Rows are numbered. After the first five, each row is followed by the numbers of the four nearest rows among all rows above it, by straight-line distance, nearest first.
(in the rows, 128 means zero)
1: [160 154 142 144 112  86 107 101  60 165  45 125 135 103 172 200 172 123
 110 148 161 191 203 153  91 137 153 102 118 126 182 126 167 164 142 169
  93 235 186 206 113  84]
2: [ 51 135 115  94 121  93 124 149 130 118 127 233  92  61 136 120  91 163
 104 123 128 163  35  39 137 106 127 119  96  75 133 162 128 153 107 121
 143 120  70 130 123 140]
3: [ 93 184 122 128 134  92 129 129 106 105 110 175  86  92 146 193 138 145
 104 143 118 212 102 104 114 107 138 120 113  81 159 137 187 145 121 190
 163 177 129 156 136 101]
4: [195  64 118 157 139 137 137 137 108 168 129 114 218 150 101 135 136  88
 135 143 165 123 132 163 125 114 130 151 166 178  99 104  82  83 151 157
  79  93 187 164 104 124]
5: [157 100 138 147  89 156 178 155 111 168 112  83 185 179 130 152 161 112
 162 130 139  97 158 142 109 136 134 138 166 180 121  83 115  92 138 156
  81 109 185 163 153 116]
6: [192  51 124 151 135 120 186  92  70 173 121  46 205 178 106 164 149 103
 175 160 150 125 194 193 116 151 144 125 207 171 143  50  96 105 144 184
  71  86 212 206  89 113]  4 5 1 3
7: [179 122 125 181  86 117 128 151  71 177 118 108 183 157 160 152 136  96
 164 133 132 154 190 156  84 131 149 141 160 152 151  50 160 107 148 171
  58 138 192 206 135 111]  5 6 4 1
8: [130 164 147 170 128 105 119 122  94 157  55 108 137 118 154 154 130 136
 140 121 115 180 137 144 115 143 158 135 116 115 139 140 178 123 138 157
 107 204 191 136 135 106]  1 3 7 5
9: [151  84  97 107 133 142 158 153 126 142 190 134 144 104 119 100 114 125
 129 117 131 107 132 100 127 126 106 114 160 135 118 117  93 100 121 120
 125  70 121 111 118 128]  4 5 2 7
10: [130 108 128 125 109  93 153 125 118 142 146 150 114 136 153 145 126 105
  98 110 144 114 118 114 134 147  97 141 163 120 115 119 125 122 114 150
 149  96 122 151  91 153]  9 5 4 3
11: [ 93 127 136 112 153  70 143 122 130 149  97 196  87  38 153 145 121 160
 107 138 131 162  76 107 150 134 135  98 174  90 132 104 174 149 115 169
 103 139 143 134 101 122]  3 2 10 8
12: [253  19 117 149 140 138 187 122  98 152 122  73 221 176 120 145 162  71
 174 155 186  90 146 161 105 132 146 122 185 182 129  73 100  92 133 146
  33  37 190 206  86 108]  6 4 5 7
13: [135 119 111 152 123  94 105  98  75 159  63 198 139 105 164 191 178 120
 142 151 147 173 137 102 101 125 130 123 116 118 164  99 152 151 114 178
 116 145 186 188 135  92]  1 8 3 11
14: [181 117 134 137 112 162 138 125  75 194 108 101 160 135 132 146 137 137
 152 133 123 161 168 132 119 129 141 153 141 157 140  88 138 117 162 174
  98 128 170 166 108  81]  7 5 4 8
15: [164 134 112 138 136 132 126 149 104 170 130  93 184 125 134 137 121  82
 123 123 152 130 157 138 126 123 137 127 145 154 138  94 137 108 143 188
  71 122 182 142 112 119]  14 4 5 7
16: [ 76 161 132 121 144  88 116 109 135  99 129 190  62  98 151 114 121 152
 101 127 130 144 113 100 143 118  91  93 111 101 138 159 166 173 109 120
 155 170  99 135 138 146]  2 3 11 10
17: [ 84  70 116  98 148 187 122 200 162 106 215 195 108  64 126  74  47 150
 119 106 181 101   1  52 175 121  79 185 127 127  70 117  92 125  86 161
 182  42  70  45 127 141]  9 2 10 16
18: [104  69 129 107 131  93 173 140 177  93 186 209 109  50 151  92  57 149
  91 125 163 111  56 101 166 120  93 177 139 102  84  93 146 132 100 161
 168  75  72 103 143 110]  17 2 10 9
19: [160 103 123 151 132 150 132 134 124 115 155 140 149 133 112 108  96 125
 133 106 159 145  99 129 140 121 120 139 149 153  96  75 121 112 111 176
 145  92 138 143 122 111]  9 10 15 4
20: [138 143 110 165 117 118 122 140  82 166 123 107 121 108 118 150 113 102
 116 125 137 103 160 150 105 124 150 153 138 158 127 133 122 125 121 179
  96 122 158 144 122 102]  15 14 10 19
21: [108 165 139 105 150  95 110 111 134  98 136 198  83  72 150 109  96 145
  93 135  86 147 119  97 149 110 118 113 122  83 130 176 133 128  94 123
 168 123 138 108 119 117]  16 2 11 3
22: [184 116 115 168 100 115 145 155  77 178  92  77 158 145 109 150 130  85
 146 126 121 139 144 127 122 149 140 114 154 164 134  91 172 116 169 174
  97 126 169 189 112 109]  14 15 7 5
23: [ 96 107 161 140 140  93 130 127 161  92 141 220  88  38 134  83 103 163
 117 126 132 165  81  72 142 130 111 103 127  88 121 121 137 143  96 126
 186 111  93 125 132 128]  21 2 16 18
24: [156 123 119 120 127 109 155 133 107 150 130 145 159 122 148 123 125  80
 146  89 140 144 125  91 149 122 140 117 178 155  98  74 120 130 139 178
 127  54 153 155  98 110]  19 10 15 9
25: [117 158 125 125 138  62 141 104 129 123 117 153  97  89 124 120 135 130
 121 123 144 134 106 105 122 129 132 109 144  83 145 108 148 145 137 135
 132 104 115 134 114 127]  11 10 16 21
26: [134 103 120 137 140 122 117 112  81 150 109 166 161 109 156 150 132 135
 170 123 135 172 108  96 113 135 127 145 126 129 141  80 163 154 143 190
 102 156 163 182 114 102]  13 14 8 15
27: [157 132 116 204 127 130 127 127  82 147 128  87 143 145 122 169 142 127
 151 103 141 139 141 161 106 128 152 151 118 156 131  98 142 127 151 159
 121 161 185 163 115 110]  20 14 22 15
28: [194  12 111 148 151 147 160 179 106 144 199 160 187 139 103 195  83 113
 184 107 186 150   3 132 151 143 101 154 170 178 114  60 109 138  93 196
  64  43 157 202  97  61]  19 4 24 12
29: [ 82 132 126 107 174  92 122 120 167 119 144 163  85  54 132 105 101 165
 101 107 116 125  72 116 153 134 110 139 154  98 121 155 133 126  95 138
 161 110  72  86 117 166]  23 21 16 25
30: [126 137 120 170 125 106 127 125  91 142  77 153 142 103 160 188 119 129
 106 133 149 187 124 115 126 140 131 123 115 110 149  88 146 148 150 160
 113 186 158 215 101  93]  26 13 8 1
31: [199  97 140 158 114 161 142 126  77 162 118  95 172 155 133 143 133 104
 161 132 172 122 162 162 111 144 113 126 170 187 138  74 145 148 154 189
  89 108 188 212 104 121]  22 14 7 5
32: [147 135 135 132 142 108 129 145 122 132  76 163 134 115 172 150 161 118
 137 139 122 154 144 134 139 144 137 125 135 113 124 107 148 150 119 178
 108 158 137 195 126 120]  30 26 13 8
33: [162 106 134 125 131 137 154 127 115 108 172 161 103 100 136 137  69 113
 131 128 106 131  85 108 159 147  83 128 168 139 137  97 100 128 143 146
 136  68 119 119 108  99]  9 19 10 24
34: [178 120 140 171 103 162 158 174 107 136 115  76 191 158 129 131 133  98
 174 133 121 136 108 136 109 121 154 133 140 191  89  90 132 109 155 154
 105  90 164 154 138 139]  5 22 15 4
35: [104 149 131 104 135 104 145 138 145 107 137 168  76  93 104 119 149 145
 105 134 142 130  96  91 143 134 111 128 139 125 146 146 138 131 102 116
 146 127 104 131 109 135]  25 16 29 21
36: [102 155 116 118 113 123 114 146 131 120 127 177  80 102 154 151 138 166
 118 119 103 161  98 106 122 120 141 108 117 102 137 148 146 145 110 139
 135 142 137 150 109 124]  35 16 21 3
37: [150  73 134 142 139 129 139  96  92 152 152 140 188 108 125 139 110 128
 147  98 131 143 100 132 157 144 125 129 175 138 116  83 110 100 116 146
 110  52 156 128  72 123]  24 19 9 33
38: [156 120 161 144 128 151 142 143 104 130 126 129 175 123 107 104 121 101
 134 126 132 145 134 170 128 157 126 140 174 165 108  90 128 113 105 163
 119  89 154 138 107 132]  19 37 15 34
39: [ 64 132 129  88 141  85 115 113 140  90 114 232  56  40 157 138  97 164
  85 108 128 171  65  69 144 133 102 132  89  68 123 150 167 155 100 124
 173 132 101  88 128 105]  2 23 21 16
40: [225  80 122 160 114 116 153 139  52 166  85  85 176 153 142 149 177  82
 173 129 146 146 180 181  98 143 138 124 181 207 162  82 122 106 122 162
  49 127 181 205  76 115]  31 7 6 22
41: [154 139 123 137 111  90 103 106 113 164  64 115 145 124 134 153 152 129
 146 166 109 146 165 135 100 165 158 120 130 112 162 143 148 119 150 169
 119 165 144 144 129 122]  8 32 20 14
42: [186 141 119 159  99 126 123 122  62 175  91 135 161 160 155 223 167 129
 154 125 136 182 166 141  78 141 135 115 143 136 159  79 165 149 151 178
  75 173 180 245  95  64]  7 1 30 14
43: [ 99 200 143 144 112  72 101  94 122 127  97 199  67  72 156 170 156 150
  89 146 145 196 120 134 123 152 145  92 146  69 155 125 178 152 122 168
 164 188 128 136 120 115]  3 36 11 16
44: [145 128 143 130 126 117 155 133 105 168 133 139  99 139 131 122 114 115
 114 118 120 130 108 133 137 134 124 115 164 139  95 155 131 117 114 151
 127  98 145 141 140 139]  10 38 20 19
45: [190 136 102 148  70  89 108  91  51 160  47  72 156 151 139 197 184  93
 163 116 106 189 255 172  74 145 184  96 144 132 192  90 167 148 175 123
  86 174 194 188  97  97]  1 42 7 41
46: [138 138 116  99 128 110 133 152 153 117 160 152 105 102 106 106 121 126
 110 126 137 104 132 164 129 127 138 143 155 132 122 146 116 140 120 106
 155  81 119  85 139 146]  35 9 44 10
47: [170 101 133 155  94 122 126 121  82 170  99  92 181 144 142 150 171  92
 161 108 145 150 167 142  94 122 170 110 159 147 139  79 152 107 158 155
  89 140 201 205  96  84]  7 22 14 31
48: [145  78 119 140 134 157 163 151 129 144 170 108 178 134 127 169 141 134
 156 122 128 115 119 123 113 139 123 132 179 138 121  90 139 126 108 155
 130  91 142 158 133 115]  19 38 9 37
49: [211  64 118 169 137 159 170 141 102 158 141  92 209 156 113 126 157 116
 155 116 130 125  96 163 122 128 131 131 150 177 120 104 100  93 149 146
  95  68 186 156 133 137]  4 34 5 48
50: [198 149 104 176 102 130 147 143  61 167 102  58 170 199 136 196 155  85
 180 122 105 158 216 176  97 129 171 130 161 181 173  78 158 134 151 157
  85 106 209 215 120  96]  7 47 40 22
51: [197 104 111 153  95  94 144 138  78 166 105 122 198 129 119 145 164 130
 154 156 146 158 168 133 117 137 134 145 167 139 115  86 132 107 163 172
  73 125 196 165 108 111]  14 47 22 7
52: [131 122  97 128 160  92 123 136 119 114 145 187  96  89 119 111 118 149
  97 112 162 131  71 121 133 133  90 118 159 102 117 130 154 156 116 175
 153 131  84 130 104 137]  35 25 29 10
53: [131  67 130 103 121 143 154 157 148 131 195 139 120 127  89 102  85 139
 125 128 113  96  67 116 175 116  97 137 156 150 101  97 126 128 108 130
 134  60 113 152  96 132]  9 33 19 10
54: [ 98 135 144  99 139 118 146 122 141 104 165 159  72  98 153 118  93 154
 111 148 147 150  89  92 138 129  94 162 155 115 127 110 167 140  91 156
 164  93  72 124 109 106]  35 52 29 23
55: [136 124 118 171 120  58 109 136  66 144  63 216 160  53 163 169 182 122
 130 115 123 236 104  90 139 146 152 133 110 119 166  93 169 161 146 197
 105 182 202 199  88  70]  13 30 26 32
56: [117 139 121 109 128 115 156 118 110 127 146 139 109  86  85 108 103 135
 107 140 139 111 102 108 142 148 129 129 137 137  94 124 125 105 105 164
 172  85 107 100 121 165]  46 35 44 10
57: [ 66  97 136 129 122 133 133 183 187  80 178 180  75  93 126  44  61 173
  96 138 172  92  18  67 164 107  83 151 113 113  82 127  96 113  66 144
 162  77  93  52 133 137]  17 18 29 23
58: [231  74 117 176 120 126 168 123  72 182 107 125 164 175 132 164 166 100
 169 140 136 154 181 200  98 158 158 117 165 200 160  50 149 101 151 168
  45 102 214 224  86 106]  40 31 7 6
59: [104 133 102 150 111  88 143 140 137  96 132 193  85  67 125 103  91 160
 102 131 137 140  48  81 167 134  86 126 121 104  82 169 139 125  61 139
 155 100  68  83 128 146]  29 23 52 2
60: [155 155 123 106 110 100 165 148 117 135 111 179  92 123 122 130 110 139
 111 137 132 151 117  90 153 119 121 103 141 106 145 134 153 125 106 124
 173  90 114 126 134 136]  35 25 44 36
61: [146 143 130 101 102 100 152 122 136 120 128 165 118 106 142 144 122 126
 143 114 137 148  90 129 149 102 161 110 159 100 133 109 137 131 132 149
 118  89 113 156 150  98]  25 60 44 36
62: [ 74 153 126 113 121  83 127  94 111 142 120 198  87  93 119 148 136 136
 114 109  99 174 129  73 162 132 140 128 122  89 149 149 186 185 116 156
 134 178 139 165 112 100]  36 3 16 43
63: [203 168  94 144  95 160 125 136  72 163  96  65 182 197 135 230 157 103
 156 141 119 197 206 179  68 153 154 147 130 176 166 101 153 118 166 203
 106 148 189 213 142  73]  50 42 7 14
64: [140 115 148 134 122  99 150 119 110 157 108 157 158 108 153 166 129 111
  99 138 163 176  97 147 119 127 126 112 115 119 132  95 127 135 133 176
 114 144 132 196 135  97]  30 32 26 61
65: [147  95 128 156 112 131 163 144  97 143 134 137 170 116 129 156 122 111
 125 149 156 152 112 127 127 129 116 128 135 185 121  78 121 123 105 174
 131 116 146 162 103 107]  19 38 48 64
66: [123 134 147 110 151 129 135 145 135  86 146 193 105  66 171 163  89 126
  89 152 138 160  43 113 165 143 116 133 138 113 147  96 157 154  82 162
 152 140  84 152 134 126]  54 52 35 23
67: [114 194 100 144 115  95 107 131  99 119 102 167 113  73 126 166 144 117
 123 131 101 215  92 114 104 140 107  98 113 111 180 150 156 125 124 157
 127 172 132 150 124 126]  3 36 43 62
68: [172  69 150 127 132 141 152 157 129 148 161 107 141 144  94 111 111 112
 130 127 160 103  82 137 128 134 133 132 155 164 114  66 119 104 111 138
 123  50 131 149 117 120]  19 53 48 38
69: [150 112 131 148 134 116 118 130  88 185  85 117 167 119 158 149 135 129
 158 117 127 160 143 135 128 129 125 123 121 130 123  90 153 142 154 186
 122  97 195 197  93 114]  14 26 22 47
70: [149 140 121 119 127 121 120 155 102 150  84 135 111 140 137 206 145 120
 151 148 114 191 116 134 126 154 130 108  88 121 164  96 166 127 133 139
 129 181 164 165 113 104]  30 32 8 41
71: [122 116 141 117 171  83 166 118 127  96 110 174 123  47 111 128 122 150
 125 113 153 146  86 113 148 124 118  91 172 123  96 120 144 138 110 158
 136 103 101 160 101 126]  52 25 11 35
72: [116 130 142 124 135 113 184 167 123  80 162 162  95  86 125  99 112 167
 101 117 151 131  75  79 191 120 103 137 147  93  97 160 150 127 102 141
 144  96  88 112 146 173]  59 35 29 56
73: [ 57 155 132 125 180  95 113 133 155 108 120 239 109  46 117  98  77 153
  88  93 155 159  19  35 172 113  92  93 107  49  93 143 149 163 109 162
 166 128  92  89 134 130]  2 39 23 59
74: [191  68 134 117 153 165 149 130 127 162 134 101 200 140  98 116 103 114
 151 143 131 139 140 159 151 133 139 133 152 150 131  93  94  78 148 173
  72  73 181 160 113  98]  4 49 15 38
75: [164 127 132 158 112 104  95 163  35 143  73 154 145 101 136 219 134 116
 161 122 144 205 109 109  96 141 148 136 126 121 150  75 184 173 126 219
  84 184 182 222 125  62]  42 30 26 13
76: [108 101 141 127 113 112 128 140  84 153 116 149 127 102 156 155 133 119
 135 128 153 184 108 122 127 136 134 115 146 142 151  97 148 148 100 183
 116 144 171 200 154 104]  64 26 32 30
77: [185  70 112 163 111 166 144 158 109 147 142 135 211 136 145 180 122 104
 144 144 153 130  97 136 130 136 135 157 150 177 119  66 136 134 146 218
  90  74 174 207  91  84]  65 31 4 48
78: [ 57 185 106 120 123 114  90 137 139  72 158 213  88  79 142 130 102 153
  81 109 132 158  93  49 132 112 134 123  97  88 102 125 144 158  92 132
 186 149  96 109 137 105]  39 2 16 21
79: [161  83 115 145 126 129 151 138 106 143 178 126 182 120  99 119 137 106
 137  98 183  81  78 114 133 120 102 143 142 152  81  81 106 105 108 167
 115  63 122 152 119 119]  68 19 48 9
80: [223  59 145 157 111 166 153 140  89 178 125  90 189 150 106 135 159  85
 166 126 124 105 149 161  86 153 153 141 205 160 121  65 136  96 137 161
  60 112 184 167 101 109]  5 31 40 4
81: [ 44 130 126 134 115 113 156 163 179 106 163 233  61  41 135 105  78 175
  85 139 123 137  19  42 161 101  87 129  98  88  84 163 130 138  96 139
 186 119  56  80 134 138]  59 2 73 23
82: [156  82 126 126 128 146 138 130 134 168 181 112 162 162 113 118 130 127
 122 124 138 137 125 134 114 108 107 121 154 164 118  97 122  92 116 157
 130  61 112 114 110 135]  68 9 19 48
83: [215  85 143 139  93 186 144 140 122 156 150  29 140 178 140 167 124 101
 177 131 157 111 143 166  92 132 153 163 133 213 136  61 128 102 109 150
  92 121 164 186 122 132]  5 31 34 80
84: [215  41 136 134 120 115 173 136  85 168  97  88 199 144 126 137 145  84
 192 153 151 150 164 176 106 137 141 142 207 176 132  55 143  98 145 187
  38  87 196 183  85 105]  80 40 6 58
85: [ 77 218 147 108 122 105 109 132 136  93 133 138  67  93 129 140 129 150
 103 140 117 133 116 113 135 152 104 101  94  79 113 196 150 130 108 114
 170 166 101  71 124 148]  16 21 35 36
86: [116 113 141 124 142 125 144 140 144 105 162 136  70  74 134 137  92 145
 109 121 143 116  65 111 136 152  83 110 140 123 130 118 159 156 108 176
 145  79 108 125 112 144]  54 52 35 56
87: [143  98 130 163 103  96 114 132  95 151  84 171 151 116 146 166 154 111
 118 131 118 198 134 146 138 131 152 126 125  98 137  76 127 146 130 181
  96 133 142 200 134  92]  64 32 30 76
88: [ 93 141 151  85 128  92 151 113 154  98 156 175  74  69 144 112 118 161
 111 115 124 130  73  71 139 122 103 129 148 150 136 144 154 119 132 144
 144  79  95 145 119 120]  35 54 86 29
89: [211  61 126 128 124 132 153  95 116 152 110  22 213 181  88 129 144 102
 182 146 160  87 176 212  99 123 137 146 176 190 117  60 133  82 176 151
  52  98 182 212 120 109]  6 84 12 80
90: [129 113 124  98 138 126 137 135 101 135 118 144 166  80 131 126 110 122
 139 112 125 173 102 110 137 130 154 156 157 105 119 105 154 121 115 131
 126  92 151 139 103  92]  61 37 24 19
91: [185  96 123 145 133 126 109 140 110 148 102 139 158 118 135 147 153 127
 123 111 134 159 119 125 111 149 123 132 135 111 126 119 141 122 136 189
 103 133 188 160 129 102]  69 26 32 87
92: [112  89 101 101 152 146 145 127 174 105 181 161 126  86 119 107  66 131
 101 139 183 100  44 124 166 120 124 163 158 122  61 124 106 129 104 168
 171  32  82 128 100 132]  18 53 56 86
